Here is a tiny trained network, its code and every weight. The questions are about switching its units off for an input and a target symbol, where a switched-off unit gives its printed mean instead of its output.

import numpy as np


def w(rows, s, z=0):
    codes = np.array(rows[::2]) - 128.0
    scale = np.full(codes.shape[1], s)
    scale[-1] = z or s
    return codes * scale


def f(y):
    return np.maximum(y, 0)


def softmax(a):
    e = np.exp(a - a.max(-1, keepdims=True))
    return e / e.sum(-1, keepdims=True)


def log_softmax(a):
    a = a - a.max(-1, keepdims=True)
    return a - np.log(np.exp(a).sum(-1, keepdims=True))


def net(x, mask):
    ids = ['αβηθλπστφ'.index(c) for c in x.split()]
    T = len(ids)
    res = E[ids] + P[:T]
    q, k, v = (res @ M[0].T for M in (Q, K, V))
    z = softmax(np.where(np.tri(T) > 0, q @ k.T / 3**0.5, -1e9)) @ v
    res = res + np.where(mask[0], z, O[0][:, -1]) @ O[0][:, :-1]
    y = f(res @ A[0][:, :-1].T + A[0][:, -1])
    res = res + np.where(mask[1:13], y, B[0][:, -1]) @ B[0][:, :-1]
    return log_softmax(res[-1] @ U[:, :-1].T + U[:, -1])


Q, K, V, O, A, B = {}, {}, {}, {}, {}, {}
E = w([
[162,72,43,209,66],'α',
[184,219,109,135,129],'β',
[191,163,91,206,129],'η',
[137,142,94,148,102],'θ',
[155,253,96,27,47],'λ',
[143,234,160,70,143],'π',
[133,134,173,192,201],'σ',
[70,99,172,158,159],'τ',
[89,80,132,85,68],'φ',
],0.0053)
P = w([
[96,179,2,132,193],'0',
[142,136,90,141,92],'1',
[206,55,137,54,155],'2',
[56,197,93,203,121],'3',
[133,156,127,153,65],'4',
[210,58,173,61,119],'5',
[51,199,136,195,109],'6',
[137,157,165,149,38],'7',
[205,58,207,64,91],'8',
[31,207,185,168,112],'9',
],0.0071)
Q[0] = w([
[74,231,61,255,46],'H1',
[168,81,180,91,116],'H1',
[86,70,131,81,143],'H1',
],0.03)
K[0] = w([
[122,128,253,162,32],'H1',
[146,166,75,170,148],'H1',
[87,87,54,93,113],'H1',
],0.022)
V[0] = w([
[172,204,198,141,232],'H1',
[95,191,90,3,118],'H1',
[242,142,74,176,102],'H1',
],0.021)
O[0] = w([
[179,209,156,100,243,69],'H1',
[79,150,245,141,83,250],'H1',
[102,121,80,3,125,254],'H1',
],0.017,0.0046)
A[0] = w([
[150,61,190,124,226,105],'N1',
[121,91,71,186,140,67],'N2',
[43,189,77,233,130,38],'N3',
[226,60,149,122,167,197],'N4',
[12,176,86,205,170,209],'N5',
[84,128,61,143,193,100],'N6',
[5,108,107,151,207,97],'N7',
[207,99,153,76,137,2],'N8',
[125,144,192,159,152,85],'N9',
[44,129,120,131,247,113],'N10',
[96,180,58,195,192,47],'N11',
[36,134,158,165,193,3],'N12',
],0.013,0.0053)
B[0] = w([
[183,174,127,87,44,190],'N1',
[161,105,157,143,204,186],'N2',
[18,187,82,95,167,218],'N3',
[49,161,156,138,202,161],'N4',
[251,138,174,155,94,254],'N5',
[132,149,179,156,73,183],'N6',
[136,130,50,128,100,166],'N7',
[201,65,105,180,130,178],'N8',
[121,122,58,166,154,250],'N9',
[89,69,137,189,141,197],'N10',
[121,68,82,30,155,159],'N11',
[111,106,172,65,211,191],'N12',
],0.028,0.0059)
U = w([
[84,110,51,103,118,104],'α',
[195,136,115,150,69,90],'β',
[160,56,115,137,148,2],'η',
[120,143,255,59,117,164],'θ',
[74,103,142,127,175,85],'λ',
[145,157,90,52,163,116],'π',
[159,124,191,178,161,142],'σ',
[75,201,97,146,142,249],'τ',
[86,87,127,201,100,139],'φ',
],0.0096,0.0041)

Each question gives the input, a string of symbols that net reads in full, and the target symbol t.
The units are the heads (3 rows each of Q, K, V and O) and the neurons (one row each of A and B). Each row of codes is followed by its name. A weight is (code - 128) times the scale printed after its matrix; where a second scale follows, it is the last column's (O, A, B and U).
mask holds one flag per unit, heads first, then neurons. A switched-off unit (its flag False) gives its mean, the last column of its rows in O or B, instead of its output. The means were averaged over made-up inputs and are rounded, as every weight is.
A unit's drop is (log p(t) with every unit on - log p(t) with that unit switched off) / (log p(t) with every unit on - log p(t) with every unit switched off).
The circuit of an input: a set's keep is (log p(t) with only the set's units on - log p(t) with every unit switched off) / (log p(t) with every unit on - log p(t) with every unit switched off). Starting from the 12 units with the biggest drops (on a tie, the unit counted first), units are removed one at a time, each time the one whose removal leaves the highest keep (on an exact tie, the one counted first), for as long as the keep stays at least 0.8.
units of the circuit, in order: the units of the circuit, biggest drop first
most important unit: the unit with the biggest drop
k most important neurons: the k neurons with the biggest drops, biggest first
input θ η η π φ α, target θ: units of the circuit, in order => N9
input τ θ θ θ π φ α θ θ, target τ: units of the circuit, in order => H1; N4; N5; N9
input π π φ θ τ α θ σ θ, target π: units of the circuit, in order => N9; N12; H1; N1
input π π φ τ β, target π: 3 most important neurons => N5; N10; N6
input η θ θ λ η π τ, target π: 4 most important neurons => N11; N3; N5; N12
input π σ θ τ π η, target π: units of the circuit, in order => N9; N12; N1; H1
input β θ η α θ σ, target β: units of the circuit, in order => N1; H1; N8
input π π θ, target π: units of the circuit, in order => N9; N1; N12; H1
input σ θ η θ η σ φ β η η, target φ: 2 most important neurons => N10; N6
input θ η θ α β, target π: 4 most important neurons => N5; N10; N6; N9
input φ η θ θ α θ φ θ λ, target φ: units of the circuit, in order => H1; N5
input τ λ θ φ φ, target φ: 3 most important neurons => N12; N1; N11
input φ β θ τ, target π: units of the circuit, in order => N11; N3; H1; N5
input τ λ α π η, target β: most important unit => N6
input η σ β, target η: units of the circuit, in order => N8; H1
input π φ τ π λ φ, target π: units of the circuit, in order => N9; N12; N1; H1
input φ φ π λ θ φ β, target τ: units of the circuit, in order => N3; H1
input τ φ η τ β π, target τ: 2 most important neurons => N4; N5
input θ θ π, target θ: 2 most important neurons => N9; N3
input σ φ α, target σ: 3 most important neurons => N4; N8; N10
input φ φ θ θ φ θ τ, target τ: 2 most important neurons => N3; N7
input α η θ φ η θ σ, target η: 2 most important neurons => N11; N10
